Below is a small trained network, with its code and all its weights. Each question gives an input and a class and asks what happens when units are switched off, that is, made to give their printed mean instead of their output.

import numpy as np


def w(rows, s, z=0):
    codes = np.array(rows[::2]) - 128.0
    scale = np.full(codes.shape[1], s)
    scale[-1] = z or s
    return codes * scale


def norm(h):
    return h / np.sqrt((h * h).mean(-1, keepdims=True) + 1e-5)


def f(y):
    return np.maximum(y, 0)


def log_softmax(a):
    a = a - a.max(-1, keepdims=True)
    return a - np.log(np.exp(a).sum(-1, keepdims=True))


def net(x, mask):
    res = np.array(x, float).reshape(1, 5) / 4 @ E
    u = 0
    for l in range(2):
        y = f(norm(res) @ A[l][:, :-1].T + A[l][:, -1])
        res = res + np.where(mask[u : u + 3], y, B[l][:, -1]) @ B[l][:, :-1]
        u += 3
    return log_softmax(norm(res)[-1] @ U[:, :-1].T + U[:, -1])


A, B = {}, {}
E = w([
[218,190,211,54,177,236],'x0',
[128,13,100,147,193,208],'x1',
[64,143,105,21,193,80],'x2',
[79,133,90,69,23,211],'x3',
[180,145,1,98,172,117],'x4',
],0.0086)
A[0] = w([
[137,230,117,120,39,78,56],'L0N1',
[201,156,7,117,139,125,1],'L0N2',
[200,142,114,225,73,164,44],'L0N3',
],0.016,0.0097)
B[0] = w([
[105,145,105,207,180,163,254],'L0N1',
[79,102,253,157,84,140,208],'L0N2',
[82,136,107,42,170,97,221],'L0N3',
],0.02,0.0057)
A[1] = w([
[148,6,91,122,139,190,2],'L1N1',
[106,123,87,189,129,132,165],'L1N2',
[232,192,155,113,132,194,78],'L1N3',
],0.017,0.0055)
B[1] = w([
[127,246,124,193,129,117,216],'L1N1',
[218,91,139,48,95,159,255],'L1N2',
[119,54,67,152,62,72,218],'L1N3',
],0.014,0.0065)
U = w([
[83,105,248,160,60,160,127],'0',
[154,191,94,221,148,167,92],'1',
[157,69,71,117,34,107,71],'2',
[63,156,118,49,156,129,79],'3',
[140,125,147,125,107,163,254],'4',
],0.015,0.0082)

Each question gives the input, the list of numbers given to net, and the class t.
The units are the neurons (one row each of A and B). Each row of codes is followed by its name. A weight is (code - 128) times the scale printed after its matrix; where a second scale follows, it is the last column's (A, B and U).
mask holds one flag per neuron, layer by layer. A switched-off neuron (its flag False) gives its mean, the last column of its row in B, instead of its output. The means were averaged over made-up inputs and are rounded, as every weight is.
A unit's drop is (log p(t) with every unit on - log p(t) with that unit switched off) / (log p(t) with every unit on - log p(t) with every unit switched off).
The circuit of an input: a set's keep is (log p(t) with only the set's units on - log p(t) with every unit switched off) / (log p(t) with every unit on - log p(t) with every unit switched off). Starting from all 6 units, units are removed one at a time, each time the one whose removal leaves the highest keep (on an exact tie, the one counted first), for as long as the keep stays at least 0.8.
circuit, biggest first: the units of the circuit, biggest drop first
top k neurons: the k neurons with the biggest drops, biggest first
k most important neurons of layer l: the k neurons of layer l with the biggest drops, biggest first
input [-8,-1,-6,-2,-4], class 2: circuit, biggest first -> (L0N2 L1N2)
input [-5,-7,6,-3,-1], class 1: top 3 neurons -> (L0N1 L0N3 L1N3)
input [-2,8,-6,-1,-5], class 1: top 2 neurons -> (L1N1 L0N2)
input [7,-8,6,-4,1], class 1: top 2 neurons -> (L0N1 L0N3)
input [4,-7,-2,-1,0], class 1: top neuron -> (L0N1)
input [-2,-3,-8,5,-5], class 3: 2 most important neurons of layer 0 -> (L0N3 L0N2)
input [3,4,-7,1,-6], class 3: circuit, biggest first -> (L0N3 L0N2)
input [8,6,-2,2,-1], class 2: top 3 neurons -> (L1N3 L0N1 L0N2)
input [-8,-5,1,-5,-1], class 2: circuit, biggest first -> (L1N2 L0N2)
input [-5,-4,3,5,5], class 0: top 2 neurons -> (L0N2 L1N3)
input [8,6,-1,7,-1], class 2: circuit, biggest first -> (L1N3 L0N2)
input [6,-2,6,-6,4], class 2: top 2 neurons -> (L1N3 L0N3)
input [-8,-5,2,-3,-1], class 2: top 2 neurons -> (L1N2 L1N1)
input [3,-7,2,1,-6], class 1: top 2 neurons -> (L0N1 L0N2)
input [-3,3,-8,1,-5], class 3: top neuron -> (L0N3)
input [3,7,-6,2,-4], class 1: top 3 neurons -> (L1N1 L0N2 L1N2)
input [2,-5,-3,1,-4], class 1: top 2 neurons -> (L0N1 L0N2)
input [-6,3,-2,-6,1], class 2: top 2 neurons -> (L1N2 L0N1)
input [-7,-4,-7,5,7], class 0: top 2 neurons -> (L0N2 L1N3)
input [0,-2,-6,-5,2], class 3: most important neuron of layer 0 -> (L0N3)
input [5,7,-8,-4,-1], class 3: 2 most important neurons of layer 0 -> (L0N3 L0N1)
input [-8,7,-1,5,8], class 0: 2 most important neurons of layer 0 -> (L0N2 L0N1)
input [-3,-5,5,1,5], class 0: 2 most important neurons of layer 0 -> (L0N2 L0N3)
input [-2,-3,-4,6,-3], class 4: 2 most important neurons of layer 0 -> (L0N1 L0N2)
input [-4,7,1,6,7], class 0: 2 most important neurons of layer 0 -> (L0N2 L0N1)
input [-2,-7,7,2,-4], class 1: 2 most important neurons of layer 0 -> (L0N1 L0N3)
input [-1,7,-4,-6,8], class 0: 2 most important neurons of layer 0 -> (L0N2 L0N1)
input [5,2,-2,-2,1], class 2: circuit, biggest first -> (L1N3)
